Here is a tiny trained network, its code and every weight. The questions are about switching its units off for an input and a class, where a switched-off unit gives its printed mean instead of its output.

import numpy as np


def w(rows, s, z=0):
    codes = np.array(rows[::2]) - 128.0
    scale = np.full(codes.shape[1], s)
    scale[-1] = z or s
    return codes * scale


def norm(h):
    return h / np.sqrt((h * h).mean(-1, keepdims=True) + 1e-5)


def f(y):
    return y / 2 * (1 + np.tanh(0.7978845608 * (y + 0.044715 * y**3)))


def log_softmax(a):
    a = a - a.max(-1, keepdims=True)
    return a - np.log(np.exp(a).sum(-1, keepdims=True))


def net(x, mask):
    res = np.array(x, float).reshape(1, 4) / 4 @ E
    u = 0
    for l in range(4):
        y = f(norm(res) @ A[l][:, :-1].T + A[l][:, -1])
        res = res + np.where(mask[u : u + 8], y, B[l][:, -1]) @ B[l][:, :-1]
        u += 8
    return log_softmax(norm(res)[-1] @ U[:, :-1].T + U[:, -1])


A, B = {}, {}
E = w([
[179,3,71,34,90,183],'x0',
[239,147,96,134,153,199],'x1',
[182,146,139,107,54,113],'x2',
[98,126,66,117,134,61],'x3',
],0.0078)
A[0] = w([
[87,60,87,203,196,103,163],'0.n0',
[161,192,154,136,138,199,146],'0.n1',
[236,68,66,193,119,254,254],'0.n2',
[75,111,186,136,94,124,21],'0.n3',
[120,108,43,138,127,122,225],'0.n4',
[81,90,119,202,146,176,124],'0.n5',
[204,163,65,159,144,152,77],'0.n6',
[209,146,140,202,212,143,145],'0.n7',
],0.0086,0.00077)
B[0] = w([
[117,127,159,156,195,179,175],'0.n0',
[183,51,77,119,107,87,170],'0.n1',
[103,137,167,105,145,119,255],'0.n2',
[129,131,163,171,130,50,149],'0.n3',
[158,112,219,79,164,106,161],'0.n4',
[92,112,122,125,251,187,149],'0.n5',
[140,54,140,202,126,2,173],'0.n6',
[126,186,122,202,185,140,189],'0.n7',
],0.0067,0.0075)
A[1] = w([
[87,99,94,150,202,93,251],'1.n0',
[92,139,177,154,176,120,166],'1.n1',
[223,126,77,124,208,116,78],'1.n2',
[81,167,214,158,135,86,44],'1.n3',
[155,155,158,183,129,149,162],'1.n4',
[167,163,100,104,42,59,199],'1.n5',
[2,10,143,130,42,135,156],'1.n6',
[54,96,136,172,103,110,129],'1.n7',
],0.0094,0.0012)
B[1] = w([
[108,107,173,182,77,202,247],'1.n0',
[129,22,135,91,249,199,228],'1.n1',
[171,94,196,201,105,141,224],'1.n2',
[231,186,59,132,113,97,228],'1.n3',
[63,231,95,76,193,134,178],'1.n4',
[86,190,233,175,141,217,205],'1.n5',
[255,109,137,120,150,131,254],'1.n6',
[224,98,90,229,147,70,176],'1.n7',
],0.0073,0.0051)
A[2] = w([
[120,180,171,159,120,130,128],'2.n0',
[174,162,161,196,135,240,243],'2.n1',
[150,124,125,173,127,74,54],'2.n2',
[110,175,124,214,124,124,117],'2.n3',
[132,163,151,124,141,151,121],'2.n4',
[27,91,63,125,171,202,248],'2.n5',
[118,129,119,139,1,148,172],'2.n6',
[110,169,91,115,53,127,76],'2.n7',
],0.0093,0.0015)
B[2] = w([
[96,64,119,60,113,195,160],'2.n0',
[87,149,109,139,85,64,254],'2.n1',
[54,170,149,159,134,44,150],'2.n2',
[90,109,108,48,99,136,182],'2.n3',
[245,107,9,153,139,112,143],'2.n4',
[84,163,254,138,89,222,169],'2.n5',
[96,243,138,206,84,120,138],'2.n6',
[171,155,189,208,184,162,118],'2.n7',
],0.0079,0.0084)
A[3] = w([
[119,93,214,44,100,177,209],'3.n0',
[119,229,108,110,2,131,137],'3.n1',
[125,134,152,214,159,67,47],'3.n2',
[144,180,152,144,175,201,249],'3.n3',
[67,205,68,135,139,136,128],'3.n4',
[182,73,137,154,109,162,227],'3.n5',
[77,211,96,169,154,145,92],'3.n6',
[156,149,156,142,106,133,179],'3.n7',
],0.0096,0.0015)
B[3] = w([
[61,206,81,64,148,145,254],'3.n0',
[84,101,207,165,232,217,224],'3.n1',
[192,114,93,154,63,132,241],'3.n2',
[93,145,175,127,90,78,214],'3.n3',
[132,81,36,42,56,141,191],'3.n4',
[141,173,71,146,90,71,235],'3.n5',
[164,94,115,2,115,129,216],'3.n6',
[34,66,152,141,159,94,173],'3.n7',
],0.0088,0.0052)
U = w([
[54,136,182,180,171,224,218],'0',
[157,141,1,18,95,120,139],'1',
[239,98,108,223,110,18,1],'2',
],0.0097,0.00099)

Each question gives the input, the list of numbers given to net, and the class t.
The units are the neurons (one row each of A and B). Each row of codes is followed by its name. A weight is (code - 128) times the scale printed after its matrix; where a second scale follows, it is the last column's (A, B and U).
mask holds one flag per neuron, layer by layer. A switched-off neuron (its flag False) gives its mean, the last column of its row in B, instead of its output. The means were averaged over made-up inputs and are rounded, as every weight is.
A unit's drop is (log p(t) with every unit on - log p(t) with that unit switched off) / (log p(t) with every unit on - log p(t) with every unit switched off).
most important unit: the unit with the biggest drop
k most important neurons: the k neurons with the biggest drops, biggest first
k most important neurons of layer l: the k neurons of layer l with the biggest drops, biggest first
drop when u is switched off: that unit's drop, to one decimal
input [-8,-8,3,7], class 1: most important neuron => (0.n6)
input [-1,-8,-6,-3], class 2: 3 most important neurons of layer 1 => (1.n7 1.n3 1.n6)
input [3,3,4,8], class 0: 3 most important neurons => (1.n5 1.n1 2.n6)
input [-1,5,-5,8], class 0: 4 most important neurons => (0.n0 1.n6 1.n1 1.n0)
input [1,6,6,2], class 0: 3 most important neurons => (1.n1 1.n5 1.n6)
input [6,7,-7,-2], class 0: 3 most important neurons => (1.n3 0.n2 1.n6)
input [-5,1,6,5], class 0: 3 most important neurons => (3.n1 1.n5 0.n0)
input [-6,-6,-4,7], class 1: 2 most important neurons => (1.n3 0.n6)
input [-6,-6,1,-8], class 1: 2 most important neurons => (0.n6 1.n4)
input [4,-5,-4,6], class 2: 2 most important neurons of layer 2 => (2.n3 2.n0)
input [-8,0,7,-4], class 1: 3 most important neurons => (1.n4 3.n4 3.n6)
input [0,-6,-5,4], class 2: 3 most important neurons => (1.n7 1.n6 1.n3)
input [-3,-6,-3,-8], class 2: 2 most important neurons => (1.n3 1.n1)
input [-6,-2,4,-8], class 1: most important unit => 1.n4
input [2,-3,2,5], class 2: 3 most important neurons of layer 0 => (0.n2 0.n1 0.n5)
input [-5,5,8,6], class 0: 2 most important neurons => (3.n1 1.n5)
input [-4,3,-2,-6], class 1: 2 most important neurons of layer 2 => (2.n1 2.n3)
input [5,8,3,-8], class 2: 2 most important neurons of layer 1 => (1.n2 1.n1)
input [-4,-2,7,3], class 0: drop when 3.n1 is switched off => 1.9
input [-8,-4,5,6], class 1: most important unit => 3.n4
input [5,8,-4,3], class 2: drop when 1.n2 is switched off => 0.2
input [0,8,-4,-7], class 2: drop when 0.n1 is switched off => 0.2
input [-6,-1,-5,-4], class 1: 3 most important neurons of layer 3 => (3.n6 3.n4 3.n1)
